Below are the code and all the weights of a small trained network. Each question names an input and a target symbol and asks about switching units off, where a switched-off unit gives its printed mean instead of its output.

import numpy as np


def w(rows, s, z=0):
    codes = np.array(rows[::2]) - 128.0
    scale = np.full(codes.shape[1], s)
    scale[-1] = z or s
    return codes * scale


def f(y):
    return y / 2 * (1 + np.tanh(0.7978845608 * (y + 0.044715 * y**3)))


def softmax(a):
    e = np.exp(a - a.max(-1, keepdims=True))
    return e / e.sum(-1, keepdims=True)


def log_softmax(a):
    a = a - a.max(-1, keepdims=True)
    return a - np.log(np.exp(a).sum(-1, keepdims=True))


def net(x, mask):
    ids = ['βεζθμξω'.index(c) for c in x.split()]
    T = len(ids)
    res = E[ids] + P[:T]
    u = 0
    for l in range(2):
        q, k, v = (res @ M[l].T for M in (Q, K, V))
        z = softmax(np.where(np.tri(T) > 0, q @ k.T / 4**0.5, -1e9)) @ v
        res = res + np.where(mask[u], z, O[l][:, -1]) @ O[l][:, :-1]
        u += 1
        y = f(res @ A[l][:, :-1].T + A[l][:, -1])
        res = res + np.where(mask[u : u + 4], y, B[l][:, -1]) @ B[l][:, :-1]
        u += 4
    return log_softmax(res[-1] @ U[:, :-1].T + U[:, -1])


Q, K, V, O, A, B = {}, {}, {}, {}, {}, {}
E = w([
[186,188,136,51],'β',
[203,154,140,123],'ε',
[181,59,123,117],'ζ',
[59,141,213,95],'θ',
[232,74,142,248],'μ',
[60,40,163,133],'ξ',
[175,213,138,174],'ω',
],0.017)
P = w([
[121,84,158,41],'0',
[99,254,169,89],'1',
[137,63,151,210],'2',
[119,101,107,49],'3',
[136,245,126,134],'4',
[165,103,189,173],'5',
[107,99,88,68],'6',
],0.0089)
Q[0] = w([
[68,194,137,170],'L0H1',
[178,235,142,190],'L0H1',
[163,162,152,4],'L0H1',
[195,255,42,170],'L0H1',
],0.0081)
K[0] = w([
[133,142,249,222],'L0H1',
[198,233,66,153],'L0H1',
[126,152,117,71],'L0H1',
[220,130,196,152],'L0H1',
],0.011)
V[0] = w([
[142,83,111,74],'L0H1',
[216,106,157,53],'L0H1',
[107,128,132,240],'L0H1',
[40,208,1,130],'L0H1',
],0.0063)
O[0] = w([
[62,5,123,48,160],'L0H1',
[64,132,90,126,156],'L0H1',
[110,118,194,93,114],'L0H1',
[2,61,118,119,3],'L0H1',
],0.0074,0.0057)
A[0] = w([
[186,137,22,71,107],'L0N1',
[79,70,104,137,254],'L0N2',
[159,28,69,21,127],'L0N3',
[57,197,11,75,32],'L0N4',
],0.011,0.004)
B[0] = w([
[154,91,143,93,176],'L0N1',
[117,140,177,97,210],'L0N2',
[99,198,254,200,255],'L0N3',
[249,174,166,246,137],'L0N4',
],0.0095,0.0081)
Q[1] = w([
[113,157,33,146],'L1H1',
[157,1,40,199],'L1H1',
[118,153,109,121],'L1H1',
[108,162,126,60],'L1H1',
],0.0094)
K[1] = w([
[164,77,125,244],'L1H1',
[224,2,105,172],'L1H1',
[148,190,70,93],'L1H1',
[144,93,223,87],'L1H1',
],0.0084)
V[1] = w([
[130,68,91,254],'L1H1',
[125,199,181,26],'L1H1',
[131,86,130,120],'L1H1',
[143,91,138,134],'L1H1',
],0.009)
O[1] = w([
[99,174,254,26,45],'L1H1',
[79,53,13,175,255],'L1H1',
[153,69,150,122,119],'L1H1',
[77,144,58,180,138],'L1H1',
],0.0068,0.0094)
A[1] = w([
[37,2,160,71,95],'L1N1',
[113,211,189,151,202],'L1N2',
[129,198,202,245,4],'L1N3',
[84,222,20,145,70],'L1N4',
],0.009,0.0036)
B[1] = w([
[208,191,149,37,254],'L1N1',
[101,18,93,137,189],'L1N2',
[40,187,77,68,253],'L1N3',
[170,115,254,88,154],'L1N4',
],0.0095,0.0089)
U = w([
[176,182,134,176,121],'β',
[192,93,200,148,73],'ε',
[150,70,74,163,252],'ζ',
[91,106,189,250,131],'θ',
[118,199,48,146,91],'μ',
[152,98,9,50,136],'ξ',
[108,202,156,118,88],'ω',
],0.012,0.003)

Each question gives the input, a string of symbols that net reads in full, and the target symbol t.
The units are the heads (4 rows each of Q, K, V and O) and the neurons (one row each of A and B). Each row of codes is followed by its name. A weight is (code - 128) times the scale printed after its matrix; where a second scale follows, it is the last column's (O, A, B and U).
mask holds one flag per unit, layer by layer, with each layer's heads first. A switched-off unit (its flag False) gives its mean, the last column of its rows in O or B, instead of its output. The means were averaged over made-up inputs and are rounded, as every weight is.
A unit's drop is (log p(t) with every unit on - log p(t) with that unit switched off) / (log p(t) with every unit on - log p(t) with every unit switched off).
The circuit of an input: a set's keep is (log p(t) with only the set's units on - log p(t) with every unit switched off) / (log p(t) with every unit on - log p(t) with every unit switched off). Starting from all 10 units, units are removed one at a time, each time the one whose removal leaves the highest keep (on an exact tie, the one counted first), for as long as the keep stays at least 0.8.
circuit, biggest first: the units of the circuit, biggest drop first
unit that matters most: the unit with the biggest drop
top k neurons: the k neurons with the biggest drops, biggest first
k most important neurons of layer l: the k neurons of layer l with the biggest drops, biggest first
drop when u is switched off: that unit's drop, to one decimal
input ζ ξ μ ζ ξ μ, target ω: unit that matters most => L1N3
input ξ ξ ζ, target θ: circuit, biggest first => (L1N1 L0N3)
input μ ξ ζ ε β, target β: top 4 neurons => (L0N3 L0N4 L1N4 L0N1)
input ξ ξ ξ, target ε: top 2 neurons => (L1N3 L1N1)
input ξ β ω, target μ: top 3 neurons => (L1N3 L0N4 L1N1)
input θ ξ ξ ξ ξ θ ξ, target ω: top 2 neurons => (L0N3 L1N1)
input θ ξ μ ω ω ε, target ζ: top 4 neurons => (L0N3 L1N1 L1N3 L0N4)
input ξ ξ ξ θ ζ, target ζ: circuit, biggest first => (L1N1 L1H1)
input β μ ζ ζ θ, target θ: top 2 neurons => (L1N1 L1N4)
input ξ ξ ζ ξ ξ, target ξ: top 3 neurons => (L0N3 L0N4 L1N1)
input ξ θ β ζ θ ζ β, target μ: 3 most important neurons of layer 0 => (L0N3 L0N4 L0N2)
input ζ ζ ξ ξ ζ μ, target ω: circuit, biggest first => (L1H1 L1N3)
input ω ζ β β ζ ξ, target ε: top 2 neurons => (L0N3 L1N3)
input β ξ ω ξ ξ β, target ξ: top neuron => (L0N3)
input μ μ ξ θ ξ ε, target ζ: top 3 neurons => (L1N1 L0N3 L1N3)
input ξ μ ζ ξ ε, target ε: top 4 neurons => (L1N4 L0N3 L1N3 L0N2)
input ξ θ ξ ω ζ ξ, target ζ: top 2 neurons => (L1N3 L1N4)
input θ ζ ξ ζ ξ, target ζ: 2 most important neurons of layer 0 => (L0N3 L0N1)
input ζ μ ξ ξ β, target β: 3 most important neurons of layer 0 => (L0N3 L0N4 L0N2)
input ξ ξ μ ζ ξ ζ ζ, target θ: top 2 neurons => (L0N3 L1N1)
input ζ ξ ω ξ μ, target μ: 3 most important neurons of layer 1 => (L1N3 L1N4 L1N1)
input ξ ξ μ ξ, target ω: top 2 neurons => (L1N1 L0N3)
input β θ ζ β, target μ: drop when L0N4 is switched off => 1.3
input ξ β ζ θ, target ξ: drop when L0N3 is switched off => 0.7
input θ ξ ξ ξ ζ β, target ζ: drop when L1H1 is switched off => 0.2
input β μ μ μ, target ε: drop when L1N2 is switched off => 0.4
input ξ ξ ω, target μ: most important neuron of layer 0 => (L0N1)
input ζ ξ ξ ξ ζ β, target ξ: most important neuron of layer 0 => (L0N3)
